Each row is followed by its class.
47  -18  17  -27  -18  22  26  -16  -7  3  34  23  9  20  -30  57  12  -21  75  9  -10  -21  -6  -30  -25  2  -33  -22  0  -5  11  57  63  -11  -2  -3  -5  47  -1 | N
19  -34  17  23  -30  37  46  12  -19  19  -10  -31  -10  -27  -16  -20  36  14  -11  -15  69  5  59  -3  -30  -50  26  11  -42  -37  -1  -55  41  15  -18  41  18  -42  32 | W
31  27  0  3  9  -12  -28  25  16  16  25  45  8  9  2  -16  -20  -19  54  34  -66  -35  -41  -25  -31  22  -32  36  -61  23  23  47  32  9  2  -48  23  31  -39 | W
47  0  -25  -29  40  -40  -6  -41  33  25  26  0  -5  -4  -33  42  2  -3  34  -8  -2  -15  -19  -49  14  18  -34  13  -32  14  -3  36  11  -20  -1  -41  -6  28  -39 | N
38  -15  -22  3  27  12  6  6  11  -31  -4  -5  7  -8  -14  -18  -7  8  5  31  -18  -25  -24  -30  -29  -27  -18  54  -42  25  15  36  28  -10  -12  31  0  -36  3 | G
3  0  30  -35  17  17  -19  11  23  -24  -27  7  25  -4  -13  34  36  -4  56  13  11  -15  -29  11  -15  -10  41  13  36  20  7  11  -56  -10  -40  8  -23  10  32 | N
52  25  19  -19  -5  -29  2  -9  60  -3  9  -17  -4  3  -2  -11  -26  -9  10  34  38  -7  -13  -6  35  21  -27  3  -64  9  8  12  -17  -6  -26  39  11  -46  37 | N
3  2  14  -11  9  14  -13  -35  34  18  72  29  30  3  -19  26  -8  -46  61  26  -73  -11  64  -38  -24  50  -7  18  14  9  4  11  9  -6  14  30  3  54  15 | C
-4  -2  -3  -18  33  -31  -12  10  -3  6  -28  -28  -14  -8  8  -14  7  35  -16  -20  43  24  -23  7  0  0  33  4  47  0  -46  -11  -23  -2  -35  22  22  -31  25 | T
5  38  19  -1  0  9  -39  23  28  -31  14  -14  43  10  -9  -9  -35  20  37  9  79  -25  -47  -23  -54  34  54  39  -67  -14  11  27  -15  2  0  49  6  -29  -28 | Y
1  -20  25  24  13  5  27  -17  -39  20  33  -7  0  -2  -7  80  -24  8  51  7  3  4  41  -17  -43  12  28  -7  -14  -50  -6  22  51  -9  2  20  -2  4  -20 | T
19  10  -1  -3  3  36  36  43  51  -1  -20  -18  29  -5  -19  -48  40  -3  -23  -3  33  -15  12  -4  -12  4  13  53  -21  -4  6  14  9  12  -43  9  -7  10  34 | W
61  8  -1  -17  19  -25  2  1  48  -5  -1  -11  -7  -6  -10  -22  16  -1  -1  13  16  8  -24  -4  1  5  -46  4  -15  15  -14  44  -9  -14  -39  12  2  4  32 | A
-10  12  13  -28  -7  3  -36  39  -48  -8  -12  15  32  10  6  64  24  -14  66  -8  38  -22  -56  8  -21  -17  29  23  -31  -8  -12  22  3  19  2  -23  1  16  -50 | A
26  -8  49  -18  10  -3  37  -9  -2  6  49  5  -7  17  -25  62  4  -19  45  -18  -18  12  0  -15  -21  9  18  -13  -8  -7  11  41  16  -13  0  -18  3  50  -9 | N
14  -5  8  -4  -42  -46  14  -3  18  -8  23  12  27  -14  -32  20  -23  -16  54  14  -21  -26  20  -1  1  17  -33  8  -31  -21  38  27  10  20  18  14  2  34  -11 | C
-15  -22  17  8  -22  -10  36  -12  -6  -16  -20  -23  -1  18  -11  -7  -30  34  13  32  12  20  -15  -1  -43  -42  -34  -1  -13  -24  47  14  -22  -7  2  47  4  -8  0 | Q
-12  -35  28  5  23  28  -19  4  6  -6  15  -32  -25  -13  2  -11  5  46  43  2  33  7  -4  -12  -45  -39  11  19  -13  12  20  -3  -10  -3  -48  40  6  -22  19 | N
46  -11  4  -11  3  17  21  7  3  4  -4  -42  21  -1  -38  -18  -1  26  -1  -38  48  6  -7  -10  -5  4  20  13  -34  -29  -8  -23  1  -26  31  9  -19  -45  -22 | W
7  -6  1  -1  30  -63  22  5  -16  5  6  10  -10  1  13  -4  -2  6  47  -24  -44  -10  3  -26  -14  34  3  -7  -26  -12  -25  23  46  29  -8  -34  27  12  -7 | C
-1  -24  6  -3  1  -20  98  -43  -44  -16  -13  14  -17  20  -4  78  -6  10  29  19  -36  24  6  -11  -24  -6  0  -38  20  -34  42  49  11  11  19  33  -14  48  2 | G
21  -40  19  8  43  -34  -13  15  -6  3  69  24  3  -19  -5  55  7  -26  53  16  -35  -2  33  -37  -20  29  -22  41  -10  32  -39  77  27  -23  -24  -16  10  36  -8 | N
-11  -10  19  6  -16  -23  44  11  -16  3  40  -4  -27  21  -6  22  -30  11  32  0  -19  18  10  -29  -33  1  -8  -21  -40  -37  45  16  38  5  20  -4  16  11  -4 | T
-42  -26  16  -12  -16  -13  46  -37  4  -10  -5  -14  -16  17  11  9  -26  24  -20  21  -23  5  31  -22  13  -53  4  21  34  19  30  -15  -18  -8  8  57  6  -25  43 | F
-15  1  13  -2  18  -5  64  0  0  12  30  17  31  20  -16  50  -10  -37  57  -7  -31  -6  -5  -33  -27  3  -8  14  -45  -21  22  39  41  -3  -6  -38  2  56  -17 | G
-14  -24  24  -6  -5  -13  -25  7  0  3  36  -7  26  -20  0  43  -16  -22  78  18  -56  -31  -18  -9  -28  -6  -28  18  18  -2  3  58  13  -4  -4  -20  15  24  7 | Q
23  -11  32  58  -22  2  -1  11  -2  16  0  -44  -6  -52  2  44  30  -20  36  0  14  -5  -3  22  -3  -6  11  -46  -20  -22  -8  51  27  6  -8  -19  9  18  0 | Q
-7  4  15  -19  -19  -24  36  -20  -12  8  -5  54  -13  -6  -3  37  7  -21  66  15  19  14  4  -11  -21  -2  1  -17  1  -27  16  7  1  15  14  -14  7  33  -17 | Y
33  -32  -22  -8  -29  12  4  -6  -25  1  -4  39  2  -16  -10  27  10  12  49  23  -54  -33  -9  -23  -7  -13  -44  28  -6  -2  10  64  13  -24  15  -29  1  30  -6 | N
-18  -23  25  -2  19  30  -30  16  -2  -4  -6  -43  31  -2  -15  0  40  8  39  -14  38  -11  27  -6  -12  -50  35  17  14  13  -14  -33  12  21  -53  67  15  -10  51 | Y
-33  -2  43  -45  -19  28  44  12  -20  16  16  9  43  56  -14  58  -5  -48  69  2  -28  0  -5  -2  -36  26  2  -24  38  -38  -5  21  14  -32  22  -37  -13  30  16 | N
11  -7  7  -50  -4  34  -5  -1  17  9  4  -30  9  29  -5  -35  -2  16  16  -19  54  -7  -7  -46  -29  -9  -52  14  -29  -11  -29  -12  25  -1  -28  7  23  -46  49 | T
21  -14  46  -2  -12  -6  14  -63  -31  17  42  13  1  -19  -17  87  -10  -7  66  8  -60  -6  55  7  -22  -9  -4  -43  39  -27  12  8  0  -9  17  36  2  48  27 | F
4  -14  -12  13  25  -3  -62  25  13  -7  -18  -16  1  -27  -3  -53  19  28  37  9  11  -22  -9  -7  -13  -33  10  18  -9  47  -16  -8  -8  -10  -49  38  9  -20  11 | Y
-54  5  -5  13  -6  1  24  4  -6  1  10  4  16  -6  -9  18  -27  -5  33  11  -2  -27  -12  -16  -57  -28  15  46  -39  -35  59  7  25  27  15  -12  6  9  -46 | W
-23  -5  3  -54  28  -20  -13  26  -5  -27  -39  -30  -11  3  4  3  23  24  18  -7  40  -13  -33  13  -8  -14  47  4  10  17  -13  -17  -66  4  -58  15  -1  -39  48 | N
-24  -11  21  -15  30  62  -3  -6  30  -36  1  -16  5  28  -10  -32  -15  11  24  -9  -16  -7  -34  -39  -15  -48  5  30  -9  41  20  8  -26  -3  -49  15  19  -33  71 | T
24  -18  7  12  26  -50  16  16  -31  -5  -37  16  8  -8  6  4  7  31  -8  22  29  8  20  -3  -10  36  51  39  0  -6  -42  -8  -5  -5  -4  25  2  -42  -8 | N
-18  -13  -2  37  -9  10  40  -22  7  6  1  24  17  2  -30  38  -2  -18  16  6  -14  15  19  -27  -1  16  14  -4  -11  -31  30  11  3  -3  36  -20  -18  40  -25 | N
26  -19  -5  -33  22  6  0  10  -3  -16  5  -48  0  -4  -17  20  22  43  18  -6  46  -33  12  -16  -37  -28  38  33  -15  5  8  -2  10  -26  -41  27  -9  -30  24 | G
-29  4  15  12  49  21  18  -22  14  -9  3  -15  15  20  9  -15  -7  -8  3  7  -14  -4  3  -15  18  -25  19  28  5  50  9  -8  -3  9  -54  26  29  -14  65 | G
30  2  23  -53  -28  -22  -12  20  -5  14  7  7  -5  -27  -20  67  15  -6  73  -27  22  -22  -26  9  -3  -17  22  -4  -13  -23  1  11  17  9  1  -22  -11  30  -49 | T
-22  -37  41  -40  26  -54  -18  12  24  -29  0  -42  -10  6  13  -27  4  12  6  -1  12  -9  5  -27  -29  -23  -35  25  -10  45  -28  10  -16  45  -69  43  24  -17  48 | Q
-9  8  40  -25  16  25  -34  -12  11  -2  32  -48  -8  -14  6  41  3  -3  29  -15  77  -17  -2  -20  -38  -14  36  5  -34  14  -17  -5  -8  12  -39  34  14  -40  17 | T
-2  -23  46  -29  -21  8  19  -26  39  9  65  -14  24  8  -20  33  -23  -24  43  -8  -50  0  10  -14  -38  -2  -72  -13  18  -4  26  50  -6  -9  0  2  -12  57  17 | C
-20  -11  -35  -20  -9  27  11  -25  37  -12  0  17  -5  4  -3  -54  -22  10  22  19  -22  -9  4  -48  -32  -12  17  47  13  11  -6  10  -19  -65  13  22  13  -32  18 | C
-32  -14  -6  -13  11  -41  14  25  19  -14  -19  -13  -20  -16  -7  -25  10  12  20  12  30  -17  1  -14  -50  -26  20  36  -10  9  24  -6  5  7  -19  -8  -2  -23  -16 | W
46  -4  15  -15  43  -17  1  14  23  4  8  -37  -18  -7  9  -26  5  30  1  -20  70  2  -49  -15  -11  10  -11  6  -44  26  -25  14  -3  0  -60  -17  7  -51  27 | A
24  -2  31  -15  -12  -22  36  -11  20  -9  33  16  12  0  -33  48  4  -42  42  7  -10  -15  18  -19  -14  13  -10  5  -31  -3  13  51  23  2  1  7  -3  50  -12 | N
12  -13  -1  5  1  28  -54  10  7  -39  5  -29  -19  17  -5  -52  -34  60  -5  -4  15  1  -26  -13  -9  -16  28  23  0  13  -1  27  -13  -22  -2  47  21  -42  16 | Y
1  -33  1  -5  -9  52  -25  -33  -12  -2  4  27  11  -12  -15  59  0  -12  69  5  -38  -34  -25  -19  -26  -29  -8  2  38  -4  -12  60  34  -9  -6  -9  -4  37  -10 | N
-46  -9  -2  -24  8  3  51  12  -9  26  13  17  19  -1  8  42  6  -27  56  12  -23  0  1  -18  -52  4  13  -10  11  -32  13  -5  -3  4  -15  5  -12  30  12 | W
-19  -32  16  -20  -1  6  29  17  6  6  -5  -30  -1  -18  13  5  27  21  -27  7  11  -13  35  -8  -33  -15  16  57  4  -14  13  -16  -5  31  -27  16  -15  -19  39 | A
44  12  40  -18  16  -23  23  -20  -17  -19  12  -4  0  11  -17  33  4  11  66  -4  20  10  -24  -16  -28  35  -21  -18  -22  20  -4  80  -21  -6  -1  25  16  36  -4 | T
5  31  -8  -30  -25  -25  30  -8  13  29  -19  11  29  -14  6  16  15  -9  15  8  17  -36  25  1  15  -3  25  28  -23  -40  0  -35  -11  -18  -12  -10  12  -13  29 | N
-20  -27  9  -18  -20  22  -15  17  -46  21  20  24  17  11  16  26  5  -19  50  -14  -67  3  -3  -11  -23  -25  5  -21  16  -2  -28  -21  1  -23  22  -12  9  7  2 | C
-22  -13  8  4  -2  22  7  5  -16  18  8  -20  14  -16  -14  26  -4  -4  -5  -14  7  -4  20  19  12  -46  58  10  2  -3  10  -57  -41  -22  -14  13  -1  -26  22 | W
2  -4  28  -19  76  -17  -13  -20  15  -31  3  -39  6  -5  0  11  14  21  14  -24  24  7  -11  -15  -17  -26  57  49  27  32  -28  7  -37  -24  -45  18  30  -37  52 | G
-15  -5  38  -28  -5  -17  29  -21  0  -15  7  34  12  24  -29  57  -26  -34  61  -1  -75  -25  27  -13  0  -16  10  24  21  -23  16  29  39  13  7  -31  8  40  3 | T
-4  -4  7  3  36  -41  -10  10  6  -36  -2  -14  -3  -16  8  -26  -17  27  20  15  56  17  -38  -23  -37  -13  3  46  -1  37  -9  31  -14  -30  5  37  14  -67  -24 | T
20  2  5  -61  -16  -23  21  4  2  10  8  28  10  0  9  55  -3  -14  40  8  -54  -20  -36  -14  -22  19  -6  12  23  -29  -9  58  -2  -12  18  -38  -12  46  -26 | Q
-22  -61  1  -32  30  -5  27  12  -21  -8  45  -7  -35  -10  -23  52  11  8  47  -20  -17  -10  15  -26  -28  -50  -7  18  29  17  34  35  34  -21  -5  -64  -36  16  -34 | Y
-49  -23  -37  -9  14  7  -23  3  11  1  -19  -19  -14  -9  12  -29  -9  42  21  25  -14  -25  -24  -34  -41  -36  13  39  -11  14  19  -8  -30  -28  -22  22  0  -33  6 | N
-32  -41  -28  -64  11  -29  -28  -21  -15  1  -10  -19  -45  7  -8  -48  -21  54  18  -5  -13  -2  6  -11  -15  -31  -26  5  35  12  -10  -46  -55  -36  -20  17  13  -39  34 | N
26  -13  26  -6  -19  1  33  -19  -46  7  27  -2  -1  0  -3  46  -9  0  79  -4  -26  -7  -14  -8  -32  -3  15  -20  -4  -20  3  40  34  -34  40  19  5  12  -22 | A
41  -5  -16  -10  8  10  -22  -3  25  -21  -30  -32  1  -8  -29  -5  20  40  8  26  21  -11  -44  -22  -23  -21  23  60  -23  19  26  36  -35  -34  21  41  -7  -25  -26 | N
17  -4  16  25  55  -8  17  -17  21  -3  18  -8  -18  7  5  -23  -6  26  -37  1  20  36  11  -13  28  0  21  60  6  22  6  5  5  14  -29  14  27  -22  30 | A
-45  -2  52  -3  0  -10  11  3  11  9  33  10  -1  36  2  11  -28  -47  64  20  -43  0  -30  -27  -50  -4  -32  -35  -38  27  32  13  6  22  -17  -33  15  37  -7 | Q
-22  -5  22  12  7  -15  -23  19  1  13  -8  -20  12  -33  32  -5  18  11  -1  0  26  -2  6  -11  -18  -19  1  23  -20  15  -23  -20  -23  23  -37  23  23  -29  33 | T
-10  -28  1  1  34  -1  7  -19  -7  13  42  10  3  -19  -11  40  25  0  64  -11  -24  15  9  -39  -40  -11  0  1  -7  10  22  1  -1  26  -13  24  4  51  -8 | C
-3  1  -17  -5  -14  25  21  -29  9  -4  47  37  10  -3  -19  1  -15  -9  71  -10  24  -13  32  -44  3  25  -7  -3  -38  -24  36  -16  45  18  6  10  5  30  5 | G
-29  -12  -15  -16  17  -11  53  -18  -26  14  20  27  13  12  -14  -10  -22  -4  33  -20  -70  -9  15  -20  -35  8  22  27  42  -15  2  1  45  -14  30  -15  7  28  -34 | C
27  -12  28  28  18  -30  43  -17  -34  2  -19  10  -16  -24  -4  46  17  22  51  -2  39  22  -18  6  4  -28  60  20  0  9  16  14  13  -8  5  -2  21  0  -32 | G
-61  1  11  20  19  -22  43  -26  -1  -8  1  10  4  14  16  55  -39  -2  66  34  -28  -17  -20  -34  -23  -13  29  20  -26  -16  60  31  14  26  -3  -12  4  12  -26 | Q
-52  17  -49  21  68  -36  -17  -10  19  -20  -22  -8  12  14  0  -11  8  22  27  24  -15  -6  -28  -47  3  -22  58  77  -11  40  33  11  -31  -32  6  6  11  -7  -28 | A
46  5  23  -22  -46  11  -7  14  13  -3  -19  -32  -27  -23  -4  4  -3  51  14  5  114  -9  -15  17  -42  -41  16  14  -37  -41  5  10  22  -8  -26  53  2  -43  -21 | T
